Here is a tiny trained network, its code and every weight. The questions are about switching its units off for an input and a class, where a switched-off unit gives its printed mean instead of its output.

import numpy as np


def w(rows, s, z=0):
    codes = np.array(rows[::2]) - 128.0
    scale = np.full(codes.shape[1], s)
    scale[-1] = z or s
    return codes * scale


def f(y):
    return y / 2 * (1 + np.tanh(0.7978845608 * (y + 0.044715 * y**3)))


def log_softmax(a):
    a = a - a.max(-1, keepdims=True)
    return a - np.log(np.exp(a).sum(-1, keepdims=True))


def net(x, mask):
    res = np.array(x, float).reshape(1, 5) / 4 @ E
    y = f(res @ A[0][:, :-1].T + A[0][:, -1])
    res = res + np.where(mask, y, B[0][:, -1]) @ B[0][:, :-1]
    return log_softmax(res[-1] @ U[:, :-1].T + U[:, -1])


A, B = {}, {}
E = w([
[128,163,119,133,111,108,135,135,119],'x0',
[124,112,118,141,127,124,122,133,131],'x1',
[106,149,74,62,172,130,69,231,132],'x2',
[118,138,171,182,173,121,75,119,36],'x3',
[163,81,197,116,148,5,131,154,135],'x4',
],0.019)
A[0] = w([
[145,130,152,102,112,111,164,110,134,167],'n1',
[137,128,146,194,178,111,89,107,68,132],'n2',
[121,100,85,115,100,104,163,126,170,255],'n3',
[183,93,172,170,128,73,191,109,143,148],'n4',
[181,98,162,164,109,81,161,75,132,131],'n5',
[86,129,77,82,103,167,138,147,176,195],'n6',
[171,106,113,151,128,84,174,116,174,118],'n7',
[169,96,163,153,100,77,148,88,96,162],'n8',
[139,134,128,91,157,102,178,170,211,218],'n9',
[188,115,186,81,190,65,106,201,157,59],'n10',
[95,172,87,152,161,191,76,140,90,143],'n11',
[47,128,172,159,159,122,75,110,2,168],'n12',
[98,134,144,206,93,186,176,70,126,181],'n13',
[133,142,125,176,105,183,150,52,143,207],'n14',
],0.014,0.0087)
B[0] = w([
[105,70,168,133,106,142,126,119,98,167],'n1',
[197,142,128,108,226,38,116,158,119,217],'n2',
[77,138,146,166,98,173,236,108,135,199],'n3',
[129,172,194,115,117,200,149,88,97,223],'n4',
[202,146,162,79,157,225,121,64,133,219],'n5',
[160,157,77,151,153,142,205,18,123,215],'n6',
[135,98,207,150,77,141,123,147,79,177],'n7',
[174,175,174,91,131,121,121,74,128,218],'n8',
[95,110,100,140,32,146,162,78,180,210],'n9',
[106,159,121,210,94,21,109,168,179,232],'n10',
[52,88,122,35,214,207,67,162,69,214],'n11',
[148,157,193,89,254,89,69,163,120,253],'n12',
[95,178,163,153,114,16,120,175,185,244],'n13',
[15,159,105,219,74,20,59,150,250,234],'n14',
],0.01,0.026)
U = w([
[66,101,124,166,42,85,159,123,161,254],'0',
[124,133,162,131,120,54,70,227,144,80],'1',
[145,156,6,85,143,238,160,57,134,116],'2',
[74,68,133,57,158,201,83,202,35,70],'3',
[149,92,206,101,53,235,153,88,98,132],'4',
[228,128,157,85,184,131,156,50,98,8],'5',
],0.012,0.003)

Each question gives the input, the list of numbers given to net, and the class t.
The units are the neurons (one row each of A and B). Each row of codes is followed by its name. A weight is (code - 128) times the scale printed after its matrix; where a second scale follows, it is the last column's (A, B and U).
mask holds one flag per neuron, in row order. A switched-off neuron (its flag False) gives its mean, the last column of its row in B, instead of its output. The means were averaged over made-up inputs and are rounded, as every weight is.
A unit's drop is (log p(t) with every unit on - log p(t) with that unit switched off) / (log p(t) with every unit on - log p(t) with every unit switched off).
The circuit of an input: a set's keep is (log p(t) with only the set's units on - log p(t) with every unit switched off) / (log p(t) with every unit on - log p(t) with every unit switched off). Starting from the 12 units with the biggest drops (on a tie, the unit counted first), units are removed one at a time, each time the one whose removal leaves the highest keep (on an exact tie, the one counted first), for as long as the keep stays at least 0.8.
circuit, biggest first: the units of the circuit, biggest drop first
top k neurons: the k neurons with the biggest drops, biggest first
drop when u is switched off: that unit's drop, to one decimal
input [-5,-3,5,7,0], class 3: top 2 neurons	[n11, n14]
input [2,-5,-7,1,-8], class 1: circuit, biggest first	[n13]
input [1,6,0,7,7], class 5: top 4 neurons	[n14, n13, n5, n8]
input [5,-5,1,0,5], class 0: top 2 neurons	[n10, n12]
input [-7,0,-5,4,1], class 5: top 2 neurons	[n5, n10]
input [7,-3,1,1,-6], class 3: top 2 neurons	[n11, n10]
input [6,1,1,-6,1], class 0: top 3 neurons	[n5, n4, n11]
input [-4,7,5,7,0], class 3: top 3 neurons	[n11, n14, n13]
input [-6,-7,-3,3,1], class 5: top 2 neurons	[n10, n5]
input [-3,6,0,-7,-2], class 0: top 2 neurons	[n5, n11]
input [0,3,0,-4,6], class 4: top 3 neurons	[n14, n13, n4]
input [-1,-1,3,-3,0], class 2: drop when n5 is switched off	0.0
input [7,-5,7,2,-3], class 3: drop when n11 is switched off	0.1
input [-2,5,7,-1,-4], class 2: circuit, biggest first	[n6]
input [6,-7,1,0,-8], class 2: drop when n11 is switched off	3.1
